Each row was made from one walk, in order. Every step used is in the known rows, and no mark comes twice. Write each row's walk.
Each row is shifted at random along 4 fixed directions that mean nothing.
Known rows:
H/T/V/B: [ 231   75  -70  202   85 -376   64   84   -8  105  -40  179 -139  -10
  -92   33 -216 -152  379 -283 -220 -145  309   53   92  -34   73   92
  -50   31   55 -110  207 -102 -200   84  -55  215  -71  -33  288 -124
   37  -12 -286 -126   62   47  122  -10]
Q/K/N/S/T/H/V: [  30  196  -39   20  170 -182   58    6 -195  -32   12  338   50  167
 -180   87 -379    6  534  -20  -71  -35  256  -99  105 -136  -33  124
  -92   73  288  147  183   78 -129   29  106  321  -72  -45  354   -6
   -4  306 -265  -87   -5 -141  -77  194]
S/T/H/J/V/B/E: [ 140   24 -287  126   68 -144  137  -39  -31  102   62  201  225  168
 -114   87 -193  -18  172 -230 -127  -59  161   15  166 -107  -69  -61
 -150  194  -46   53   26 -114  -98  -28  169  401    9  -17  274  -99
   11   87 -200 -131    7  151   65   97]
S/D/N/H/V/T/Q: [ 162 -118 -484  -48   21 -128  341   34  -69  209   24  221   67  290
  -37  -61  -73  -42   -1 -207 -113  -83   45  180  234 -163  -42  -81
  -62   80   -8   82 -261 -266   -5   -9  213  425  -32 -118  334 -218
  -18  149 -285   87 -129  489  273  -38]
T/H/V/B/E: [ 207 -125 -175   62  -29  105  251 -123 -186  195  165  368  230  251
  -80  243 -116  -15   -8   46    7  -24    4  -23  236 -273  -85 -107
 -140  234 -188  148 -163 -356 -153  -42  112  166  153  130  171 -154
   39  111 -184 -175   43  250  186   83]
T/H/V/B/E/J: [ 276 -130 -310  117   52  -61   66 -117   43  161  -25  156  103  219
  -14   43  -29 -111 -110 -161  -77    4   -2  -77   82 -168 -134 -175
 -140  263 -204  -24 -264 -304 -189   48   98  281  116   64   74  -84
   19  217  -68  -80   77  340  182   -2]
S/D/F/K/N/H/V/T: [ 162  126 -315   70  140 -441  -92 -224 -159  -31    0  292 -146  -70
  -99 -170 -228  -76  762 -417 -192 -155  362  -68   47  -11  114  157
  -51   -6  262   36  159  229 -183  231   48  227 -171 -106  477 -152
 -130  185 -419   35  -74 -266   55  182]
B/E/Q/K/D/S/H: [  37   88 -360  109  175 -376   67  -60  -25  -36  113   93   66  275
  -94 -299 -214  111  373 -292 -104 -298  203 -159   54 -126  -11  100
  -23   39  156   44  269   12   74 -204  300  140 -193 -137  549  -88
  -96  -24 -269  -97 -210 -122  -55  308]
N/H/D/F/K/Q: [ 142   47 -191   59   81 -189  112 -127 -297   48  170  367   27  192
  -94 -129 -230   80  470 -214   42  -31  175 -160  149 -206    0  193
 -104  116  142  147    1  158    0  -23  164   14 -158   31  454 -153
 -139  149 -311 -156 -233  -79   34  172]
F/D/S/H/J/B: [  21  185 -114   12  250  -29 -145  -41  -48  -91 -117  166  103  281
  -26  -51 -250  128   76   51   36  185   57 -296  -31 -121 -293 -196
 -189  346   66   80 -258   83   -2  -27  318  -86  -44  -23   92   67
 -103  306   93 -138  -67   54 -246  134]
F/Q/K/N/S/T/H/V/B: [ 105   56  -89  -35  232 -154 -131 -140   38 -113 -201  189  -18  309
  -35   20 -228   34  179 -170 -130   25   91 -125  -17  -73 -177 -113
 -141  157   20    6 -117  -45 -124    6  255  217  -73  -90  180   86
  -94  209  -87   65  -30   -8  -67  249]
K/N/H/D/S/T/Q: [ 113   70 -391  -62  231 -151  -60   40 -166   52   56  333   -6 -148
  -17  161  -58 -101  274  -21  -23   52  153 -106   73  -43    2  -95
 -138   20  161   84  -53   19 -316  144  -87  244   -4 -218  147 -115
  -45  213  -97   -9   -7   87    5   94]
K/D/N/H/V: [ 132   74 -166    6  242  -25 -196  -39   28  -80 -228  234  -72  149
   -3  110 -173   11  102  -41   15  173  -13 -181  -56  -94 -208 -177
 -171  264   -7    8 -290  -60 -196  104  121   12    1  -64   29  -18
 -159  352   71    0   54   25 -128  177]
J/V/B/T/H: [  56   32  101   74   47  209   71  -87 -161  102   63  482  233  233
 -108  458 -251   12  189  216   22   51   15 -103  190 -215 -156 -156
 -192  267 -105  209 -195 -284 -268   37  144  250  166  -13   74   46
    4   46  -65 -215  239   19  -10  237]
T/N/S/D/K/Q: [  87 -102 -241 -205  181  141   43  -47 -582  267  202  584   75 -139
  -40  422   72 -184  135  461  170  123  -11 -275  174 -246   64  -35
 -169  118   40  308 -192 -133 -539  161 -240  219  211  -28    4 -153
   88  186 -109 -116  168  286  161   34]
V/B/T/N: [  14   82  -66  110   85  -52   11   61  -81   39    3  342   34   74
  -47  219 -212  -26  267  -78  -34  -61  138 -144   91  -96  -37  -63
 -153  109  -22   98   24 -183 -297  -10   85  255   12 -110  162  -46
   35 -115 -154 -153  185  -74  -21  372]
S/H/J/V/T/Q/K: [  28   99 -299   80  240 -217  -60  157   54   39 -226  139  -13  207
 -114  -17 -192  -47  190 -207 -115  -34  132   51   30  -30 -107   18
 -147  212  120  -62  -29   91 -160   19  158  450 -108  -75  230  -17
 -102  249  -20 -122   53  143  -56   97]
S/T/Q/K/N: [-170  174  -92   17  113   10   84  156 -380   26  196  522    7  106
 -156  173 -375   84  438   47   72   32  198 -167  192 -173   11  180
 -177   78  182  342  260  145 -207 -131  100  317  -67  -88  380  -82
   37  -34 -250 -201   75 -158  -74  453]
B/E/J/V/T/Q/K/N: [ -54   23 -227    9  135   12  -85  137  -70   38  -13  347  -58   68
  -62  227 -127  -28  111  -19  -32   49   56 -106   76  -95  -73  -32
 -207  171    0  186   55  -22 -326  -77  101  513   14 -140  186  -59
   35  -78  -61 -106  192   79   -4  327]
V/T/H/S/N/D/F/K: [ -81   48 -309 -120  180  -15   34 -124 -136  -63   18  321   85  420
  -26 -140 -197  147  279 -168  -32  113   31 -111   62 -179 -201 -106
 -145  207  192  203 -293   48   -8   14  426  261  -47  -31  243  -82
 -177  358  -99   16 -118   20  -59  401]
Q/K/N/T/V/B/E/J: [ 120   20 -167  203  -34 -418  260  -28  107   53   21   67  137  361
 -124 -299 -306   23  343 -584 -240 -244  288  -18  141 -101   -2  188
  -51   17   10   29  278 -119  109 -188  359  567 -222 -123  618  -90
   69 -204 -494  -50 -120   88  176  258]
D/S/H/V/B/T: [ 166  -35  -48  -27  153  110  -50 -149  -92  100  -37  297   81  208
  -13  285  -21  -86 -164  145  -17   14  -36 -164   63 -176 -198 -343
 -134  263  -95   76 -334 -300 -287   77   69   93  212  -22  -90   16
   14  272   74  -29  129  271   20  -21]
V/T/Q/K/D: [ -74   45 -116   -5  308   96 -376   58 -174   60 -124  456 -178  -99
   -4  379    5 -131  124  167   60   61  -15 -286  -52  -56  -83 -146
 -231  192   25   86 -112  -20 -626  196 -155  204  143 -167 -120  -45
  -93  129  210 -138  338  -64  -89  331]
B/T/Q/K/N/H: [ -36  -51  -57 -106  139  403   20  -35 -331  142  112  610  221  192
  -46  502  -48  -13  -68  303  264  153 -130 -286  158 -251 -182 -156
 -246  228  -94  328 -361 -246 -441   29   32  297  191  -68  -67   31
   26  106   81 -143  225  161   25  340]
Q/K/D/N/H: [ 106  -11 -281  -32  242  -97  -48  -40   82   55 -245  121   89  321
   17 -112  -42  -41 -118 -152   41  -32  -29 -238  -68 -115 -202 -153
 -123  215  -73  -71 -387 -166 -161  107  197   87  -55 -103   58   -3
  -97  218   20   25  -10  253   46  200]
T/V/B/E: [ 268 -108 -135  103   33  -78  119 -112 -268  241  186  380   99 -160
  -72  334  -19 -204  185   89  -50 -115  158  -81  176 -153  117  -51
 -121   84 -137   74   99 -319 -427  104 -219  169  159   46  135 -187
  146  -68 -247 -182  191  141  240   18]
H/D/F/K/N: [ 221  -47 -349  -37  -15 -229  235  -28 -443  265  255  427   -8  -45
  -54  -65  -53 -134  306 -106   34  -69  235 -165  200 -221  163  245
  -58   17  131  167   -7  126 -198   96 -101   72  -71   68  356 -257
   77   92 -472  -97 -138  221  330   -5]
V/T/N/S: [  88  -66 -221  -87  108  -16  280  154    5  148  -14  174   71  315
   24  116   21  -59 -246  -28  -35   -8  -50  -49  121 -196 -149 -247
  -99  133  -30   46 -267 -412 -150  -48  155  311   67 -149   56  -95
  142  103  -66   67   -7  465  166  121]
K/N/S/D/F/Q: [  65  112 -173 -105  454  -44 -584 -210  -86 -234 -180  272 -316 -217
  120  178   -7  -26  234  106   33  270  -21 -498 -250    9 -160 -350
 -236  189   69   44 -180   98 -504  136  -82  -88   42 -172 -177   40
 -152  338  277  117  140 -282 -327  371]
J/E/B/T/V: [ -37  -39   85  -25  -21  310  224  -69  -98   31  207  406  209  489
  -67  315 -295  196  -96  156   21  165  -52 -103  243 -319 -250 -219
 -184  315 -170  328 -160 -324    0 -300  398  166  172   39  187    0
   65 -119  -56  -86   65  181   12  334]
J/B/T/Q/K/N/D/F: [  70  -42  -13  -78  199   42 -142 -162 -250  177  -72  451   89    0
   -2  255  -17 -151  216  207   83   -5   47 -319   20 -132  -20  -16
 -153  102   -8  142 -189 -107 -489  117  -83  437   74 -119   -7  -10
  -37   42  -55  -63  214  105   64  154]
S/D/F/Q/K/N/T/H: [ 114 -105 -181 -144 -103  258  401 -223 -902  420  569  864  290   -1
 -135  356  -51 -103  385  381  272   26   81 -280  414 -400  160  208
 -154   15  109  604 -169 -162 -395  147 -185  283  166   45  278 -202
  197  161 -463 -163   32  228  378    4]
E/B/T/Q/K/D/N/H: [  25   91  -83   68  248 -184 -267 -100   30  -50 -204  299   45   67
  -37   47 -202  -38  492 -151  -16 -107  159 -228  -61    4  -45   25
 -135   63   78   15  -50  -14 -315   92  118  309 -106 -186  225   62
 -144  -15 -104  -84  143 -207  -98  351]
J/V/T/H/S/D: [ 117  -39 -324 -106  175   64   61    5 -154  202   37  354   58   83
  -30  329   24 -161  -48  244  -48   64    1  -15  140 -179 -108 -261
 -121  197   54   89 -305 -236 -355  211  -51  252  227  -77  -64  -74
   12  366    4  -11  127  346  135  -38]
Q/K/D/N/H/T/V/B/E: [ 156  -33 -248   45  149 -200  -90 -150   33   65 -127  240   82   85
  -48   23  -80  -92  258 -294 -127 -162  160  -60   18  -20  -32  -13
 -112   80  -52  -30  -76 -131 -259  149  110  320  -46  -75  225 -114
 -116   28 -180  -49   59   63  113  169]
B/E/Q/K: [  49   96  -85  161  236 -160 -196   84 -172  -26   34  294 -156  -83
  -72  143 -133  -69  361  -23   50 -132  158 -284  -26  -85   51   21
 -148   83   78   35  307  -72 -402  -43 -129   11  -15  -38  181  -62
   40  -94  -91 -220  169 -266 -130  340]
H/V/B/E: [ 285  -36  -18  119    4    0   59  -40 -491  259  231  550   15 -307
 -114  503  -40 -247  304  266   49 -104  201 -143  217 -194  191   11
 -135   73  -44  179  203 -278 -554  156 -413   34  224   76   97 -220
  195  -27 -307 -280  237   16  172  -78]
B/E/J/V/T/N: [ 243  -12 -492  113  244 -471 -166  118  344   44 -268 -102 -210 -175
   50  -13   98 -289   47 -404 -285 -137  176    3 -129  120   30 -174
  -83   41  -15 -309   37 -167 -404  156 -101  442  -55 -205   56  -89
   63  -31  -32  122  174  210  125   41]
Q/K/D/S/T: [  -7   69 -166   -1  161 -224  157   41  -66  100   48  124   26  373
  -71 -202 -156   26   -9 -150  -78 -173  128 -176   70 -169 -110  -23
  -31  108  131   57   24  -20   32  -98  260  169  -83 -128  311  -86
   22   69 -159   -4 -155  243   66  121]
E/Q/K/N/H/T/V/B: [  47   24  -98   32  289  -44 -311  -47  241 -153 -345  181 -121  399
   21    4 -200   39   58 -319  -74  147  -39 -141 -101  -41 -300 -171
 -199  276 -137  -56 -282 -104 -199   53  305  288  -31 -129   34  161
 -197  210   85   24  138  -12 -112  439]
D/K/N/H/V/B/E/Q: [ 106    7 -147   82  114  -88  -88 -101  -18 -128  -49  284    9  286
  -67   23 -271  129  328 -252  -46    5   68  -86   68 -142 -116  -13
 -164  212  -95  119   19 -105  -65 -137  303  161  -70  -32  363  -46
 -143  -30 -210 -122    1 -151 -100  408]
Q/K/N/S/H/T/V/B: [ 148    7 -186  -28  117 -205  174  -88   -8   94  -80  195  171  378
  -87  -71 -193  -44  146 -228 -154 -104  162  -16  124 -146 -107    6
  -57  100   23   30 -104 -151  -52   37  247  410  -47  -87  293   16
  -13  222 -278   19  -74  239  159  111]
S/T/H/V/B: [ 153  103 -153  158  176 -258  -79  -76   76  -14 -136  156  -43  143
  -81   16 -269  -67  323 -270 -202  -64  202  -12   22  -38  -75  -84
 -108  158   25  -97   17  -69 -177  119   99  214  -16  -43  196  -23
  -85  233 -123  -43   84  -58  -22  146]
K/D/S/N/T/V/B: [  19  100  -51   43   79 -206  128  -57 -107  -21   50  274   89  252
 -104  -28 -358  100  447 -144 -180  -16  202  -40  148 -121  -54   23
  -91   81  108  190  127  -75   29  -82  316  346  -83 -167  444  -77
  -28   18 -330  -50  -57  -23  -13  253]
D/S/H/T/N: [ -70  111 -289  -77  229    4   47  124  115 -103  -74  130   11  430
    1  -57 -204  156  -85 -158  -16  172  -31  -81   11 -132 -308 -216
 -146  255   65   68 -279  -34   44 -146  426  147  -65  -41  117  -11
  -93  282  117   18  -84  199 -146  308]
T/Q/K/D/N/S/H/V/B/E: [  85 -171 -266 -211  292  200 -271 -262  -99   50 -210  354  159  170
   46  291   94  -58 -157  231   42  111 -178 -221  -32 -136 -214 -331
 -225  291 -185  110 -461 -205 -427   82  112  299  193  -24 -142  -21
 -164  340  168   16  163  250   -9  200]
S/N/D/F/K/Q: [ -21    2 -143 -120  212  167 -160 -208 -489    7  124  561  -10   79
  -12  175 -122   48  267  146  187  260  -32 -411   61 -223  -82  -46
 -236  227   25  352 -201   88 -347   61   56   50   81  -15   79  -62
  -89  204  -59  -60   66  -92  -65  394]

Write each row's walk:
[ -19  104  -13  -87  369   92 -577 -219 -139 -112 -147  464  -61 -154
  -44  467 -127  -64  401  361  -12  108   88 -294  -97  -23  -97 -189
 -216  226   94  131  -39   89 -582  147  -74  136  179  -64  -66   77
 -184  190  213 -118  329 -280 -274  228] -> J/E/B/T/Q/K/D/S/H/V
[  32  138 -203   -4  243 -172 -115   54 -172    3  -80  313   44  119
 -117   37 -256  -28  448  -17  -21  107  146 -160   53  -84  -78   89
 -155  147  242  157   -2  150 -182   95  104  463  -72 -156  259   42
  -62  321 -176  -98   42   30  -85  120] -> E/Q/K/N/D/S/T/H/J/V
[  72 -176 -355   -5  277 -141 -232 -135  517 -132 -388 -103  -74  614
  141 -261    2   84 -359 -629 -204   43 -169 -118 -144  -38 -378 -329
 -146  252 -308 -190 -358 -246  -11 -157  541  398  -58 -202   53   65
 -248   18  130  249  -50  275   21  497] -> H/T/V/B/E/Q/K/N/D
[  30  -45 -376   24  174 -189  -82   15  146  -15 -139  111  -42  218
   -6  -37  -76    7  118 -337 -167   16   18  -42   12  -52 -115  -71
 -152  160  -30   25  -70  -64 -133  -76  300  535  -82 -220  277 -101
 -125  -93  -56   45   28  163   14  292] -> B/E/J/V/T/N/D/K/Q
[ -13  134 -143  -27  250 -120 -212 -147  -16 -117 -176  217   32  313
  -19 -155 -255   97  397  -89  -27   56   92 -258  -66  -82 -192  -40
 -156  176  202  118 -211  157  -78  -52  365  386 -140 -103  214  120
 -185  283  -21  -29  -47 -104 -223  263] -> E/J/B/T/N/S/H/D/F/Q/K
[  15   32 -116   37  268  -50 -263  -32   11 -135    7  247 -167   75
    3  211 -140   20  142  -60 -126   88   55 -123  -15  -61 -134 -260
 -184  186   -5   63  112 -105 -293 -102   91  199  107  -81   45  -14
  -57  103   54  -32  145 -120 -171  361] -> H/S/T/V/B/E/Q
[-113  246 -181  -72  258   -2 -277  -28 -317 -170   58  465   87 -112
 -113  267 -277   99  608   84   44  250  203 -298   20  -42  -80    0
 -275  216  268  275   55  286 -304   82  103   80  -31  -31  207  -66
 -103  153  -11 -204   82 -295 -294  358] -> F/K/D/S/N/T/H/J/E
[  10    2    5  -37  149  210 -121 -125 -407  129   45  646  -39   90
 -108  338 -135  -31  374  261  110   96  -16 -144  126 -214  -70   17
 -198  228  114  309 -196   -4 -408  173  -35  363  142   -6   91 -118
 -140  402  -10 -191  192  -37  -19  130] -> N/H/V/T/Q/K/D/F
[ 109  111 -319   10  429 -331 -383  -35   40 -101 -275  107 -157  -15
   12 -106  -61 -118  316 -112  -42  -62  118 -291 -196   34  -55 -107
 -104   91  131 -121  -54  -10 -364  212  -25   97  -75 -229   76   75
 -126  248   14   11   91 -133 -151  238] -> E/Q/K/D/S/N/H
[  69  -28 -180  -36  229 -256 -190 -284   36 -112  -62  166   58   96
   -5   -8  -99   15  310 -292 -211  -30  148 -152  -36    9  -71 -133
 -131   98  -11   13   38    0 -181   12  268  230  -61  -97  264  -65
  -97 -103 -148   70    2  -67   -1  353] -> F/K/D/S/N/T/V/B/E
[ 119  -93 -119  -39  100  -67   46  -24    9   74  -75  243   42  271
  -14  136 -101  -55   -8 -116 -114  -12   56  -93   94 -147  -75  -86
 -150  146 -180   55  -59 -326 -237  -63  134  334   37 -120  175   -8
   64 -147 -195   30  107  243  167  245] -> J/E/Q/K/N/T/V/B
[ 122   28 -387  -96  269 -191 -225 -170 -231   66   45  343 -134 -183
   15   77   46 -164  321   19  -13  -75  169 -285  -60  -45   45  -12
  -96    7  218   46 -103  107 -468  185 -156  174  -12  -52   52  -70
  -80  292  -35   20   43  -24   30  102] -> B/T/H/S/D/F/Q/K/N
[ 204  -83 -475 -157  280  -97  -56 -152  -92   38  -40  194  -66   72
   92  -39   86  -67   19   -1   25  143  -37 -153  -35 -114 -114 -223
 -120  144   44    0 -412  -93 -240  109   42  103    0  -20  -22  -93
 -104  414   41  114  -89  242   43   61] -> T/N/H/S/D/F/Q
[ -37   18 -331  -65   19  209  219  193 -344  132  199  475  181  315
 -105  173 -226  112   -4  140  189  183   -3 -182  243 -316 -130   91
 -234  298  -27  359 -150  -73 -116 -174  178  234   40   60  243  -82
   60  138 -152 -256    7  265   52  270] -> T/H/J/E/Q/K/N
[  11  -64 -282 -193  215  136  -25  109 -186  170  -81  417   41  148
   14  252   90 -105 -145  205  103   51  -76 -122   64 -160 -137 -167
 -168  171   47  138 -411 -196 -388  137    4  290  107 -127  -63 -100
  -41  279   65  -52   93  387   92   88] -> V/T/Q/K/D/N/H/S
[ 202  -25 -232  -36  231 -221 -241 -225    5   18 -173  232  -32   27
   55    2   30 -115  249 -168  -94 -128  103 -252  -97  -23  -57 -109
 -117   50   50  -69 -244  -60 -351  164   35  239  -56 -134   66   -2
 -144  207  -43   33    4    9   24  148] -> V/B/T/H/D/F/Q/K/N/S
[ 110 -169 -407 -243  222   97  -11 -108  -12  219 -138  159  243  356
   98   32  191  -91 -580   75   67   98 -144 -264    7 -152 -293 -278
 -154  280 -162   30 -695 -144 -210   20  231  319   81  -66 -149   64
  -13  240  167   97  -34  749  199  -73] -> F/D/S/H/J/B/T/Q/K/N
[ 135   27 -210  -51  257 -172  -71   -2  330  -31 -333  -26  117  315
   69  -26  -69  -22 -111 -143 -125  -32   14 -120  -99  -36 -261 -312
  -99  174  -12 -196 -403 -234  -77  -10  298  211  -58 -144   -3   60
 -121  185  104   99  -44  296  -64   94] -> J/B/T/H/D/N/S
